Below are the code and all the weights of a small trained network. Each question names an input and a class and asks about switching units off, where a switched-off unit gives its printed mean instead of its output.

import numpy as np


def w(rows, s, z=0):
    codes = np.array(rows[::2]) - 128.0
    scale = np.full(codes.shape[1], s)
    scale[-1] = z or s
    return codes * scale


def norm(h):
    return h / np.sqrt((h * h).mean(-1, keepdims=True) + 1e-5)


def f(y):
    return y / 2 * (1 + np.tanh(0.7978845608 * (y + 0.044715 * y**3)))


def log_softmax(a):
    a = a - a.max(-1, keepdims=True)
    return a - np.log(np.exp(a).sum(-1, keepdims=True))


def net(x, mask):
    res = np.array(x, float).reshape(1, 8) / 4 @ E
    u = 0
    for l in range(2):
        y = f(norm(res) @ A[l][:, :-1].T + A[l][:, -1])
        res = res + np.where(mask[u : u + 5], y, B[l][:, -1]) @ B[l][:, :-1]
        u += 5
    return log_softmax(norm(res)[-1] @ U[:, :-1].T + U[:, -1])


A, B = {}, {}
E = w([
[128,130,127,131,128,129],'x0',
[125,131,131,125,131,131],'x1',
[93,117,215,181,89,253],'x2',
[126,161,188,180,108,89],'x3',
[195,98,163,111,83,120],'x4',
[156,184,41,168,50,149],'x5',
[125,131,133,125,128,124],'x6',
[132,122,129,137,127,129],'x7',
],0.0053)
A[0] = w([
[131,126,208,73,230,94,128],'0.n0',
[118,26,6,3,143,235,95],'0.n1',
[123,163,52,108,23,130,98],'0.n2',
[125,49,156,129,180,131,38],'0.n3',
[105,102,186,192,104,248,252],'0.n4',
],0.0052,0.0037)
B[0] = w([
[205,225,67,131,71,180,166],'0.n0',
[78,187,255,164,21,51,187],'0.n1',
[205,171,133,56,179,189,157],'0.n2',
[139,212,61,68,131,163,123],'0.n3',
[143,81,32,115,148,36,253],'0.n4',
],0.0061,0.0059)
A[1] = w([
[102,63,158,184,108,254,136],'1.n0',
[244,93,119,87,94,115,238],'1.n1',
[53,199,64,139,181,134,249],'1.n2',
[142,3,50,170,151,125,146],'1.n3',
[133,110,228,55,233,129,131],'1.n4',
],0.0075,0.002)
B[1] = w([
[201,71,14,5,229,1,151],'1.n0',
[22,96,173,152,186,206,253],'1.n1',
[132,55,237,130,119,182,239],'1.n2',
[88,242,166,102,182,109,221],'1.n3',
[212,212,23,205,43,222,146],'1.n4',
],0.0061,0.005)
U = w([
[111,154,139,128,142,154,246],'0',
[180,78,16,70,226,29,95],'1',
[220,210,31,147,85,254,96],'2',
[102,140,170,135,136,148,154],'3',
[96,128,170,143,136,144,125],'4',
[167,103,154,158,33,72,171],'5',
[83,30,182,152,177,181,3],'6',
[97,159,158,126,149,147,78],'7',
],0.0084,0.006)

Each question gives the input, the list of numbers given to net, and the class t.
The units are the neurons (one row each of A and B). Each row of codes is followed by its name. A weight is (code - 128) times the scale printed after its matrix; where a second scale follows, it is the last column's (A, B and U).
mask holds one flag per neuron, layer by layer. A switched-off neuron (its flag False) gives its mean, the last column of its row in B, instead of its output. The means were averaged over made-up inputs and are rounded, as every weight is.
A unit's drop is (log p(t) with every unit on - log p(t) with that unit switched off) / (log p(t) with every unit on - log p(t) with every unit switched off).
The circuit of an input: a set's keep is (log p(t) with only the set's units on - log p(t) with every unit switched off) / (log p(t) with every unit on - log p(t) with every unit switched off). Starting from all 10 units, units are removed one at a time, each time the one whose removal leaves the highest keep (on an exact tie, the one counted first), for as long as the keep stays at least 0.8.
units of the circuit, in order: the units of the circuit, biggest drop first
top k neurons: the k neurons with the biggest drops, biggest first
k most important neurons of layer l: the k neurons of layer l with the biggest drops, biggest first
input [-3,-4,0,1,-7,3,2,2], class 6: top 2 neurons => (1.n2 0.n4)
input [8,-8,-3,-7,4,-2,7,8], class 3: units of the circuit, in order => (0.n4)
input [6,-3,0,6,-8,2,-7,-7], class 6: top 2 neurons => (1.n2 0.n1)
input [-7,-2,-6,-6,-4,7,7,7], class 0: top 3 neurons => (0.n4 0.n0 1.n4)
input [-1,3,7,-8,-3,1,7,-4], class 5: top 4 neurons => (0.n1 0.n4 1.n1 0.n2)
input [-1,6,1,-8,1,-5,7,3], class 5: units of the circuit, in order => (0.n1 1.n1)
input [6,-1,-2,-4,0,-7,6,-3], class 2: top 2 neurons => (0.n4 1.n4)
input [0,7,-6,1,4,6,-5,6], class 7: top 3 neurons => (1.n1 0.n4 0.n0)
input [7,-3,-5,-3,2,7,8,3], class 0: units of the circuit, in order => (1.n1 0.n0 0.n4)
input [-5,3,-4,4,8,-5,-6,-7], class 6: top 4 neurons => (1.n1 0.n0 0.n1 0.n2)
input [6,2,2,-8,-2,-3,1,4], class 5: top 3 neurons => (0.n1 1.n1 1.n3)
input [-7,4,-5,0,-4,-3,1,-3], class 3: top 3 neurons => (1.n2 0.n4 0.n0)
input [3,8,2,3,7,-8,4,7], class 2: 2 most important neurons of layer 1 => (1.n4 1.n2)
input [-1,-1,5,4,1,-3,-3,5], class 1: top neuron => (1.n2)
input [6,2,3,2,-7,-7,-3,-7], class 2: 2 most important neurons of layer 1 => (1.n4 1.n1)
input [-6,-6,-2,-7,-2,-8,2,-2], class 2: top 2 neurons => (1.n4 0.n4)
input [0,-6,6,-6,-7,6,4,-2], class 6: units of the circuit, in order => (1.n2 0.n0)
input [3,-1,0,-5,-5,-3,-1,-4], class 5: top 3 neurons => (0.n1 1.n1 1.n3)
input [-5,-4,0,-7,8,6,3,8], class 4: 2 most important neurons of layer 1 => (1.n1 1.n4)
input [-6,2,5,-8,0,7,2,-5], class 5: most important neuron of layer 0 => (0.n1)
input [5,-3,7,6,-6,4,-3,-1], class 1: 2 most important neurons of layer 1 => (1.n0 1.n1)
input [-3,-4,8,2,5,0,-6,-8], class 1: 2 most important neurons of layer 1 => (1.n0 1.n2)
input [8,6,-6,-4,-2,2,7,-2], class 3: units of the circuit, in order => (0.n4 0.n1)
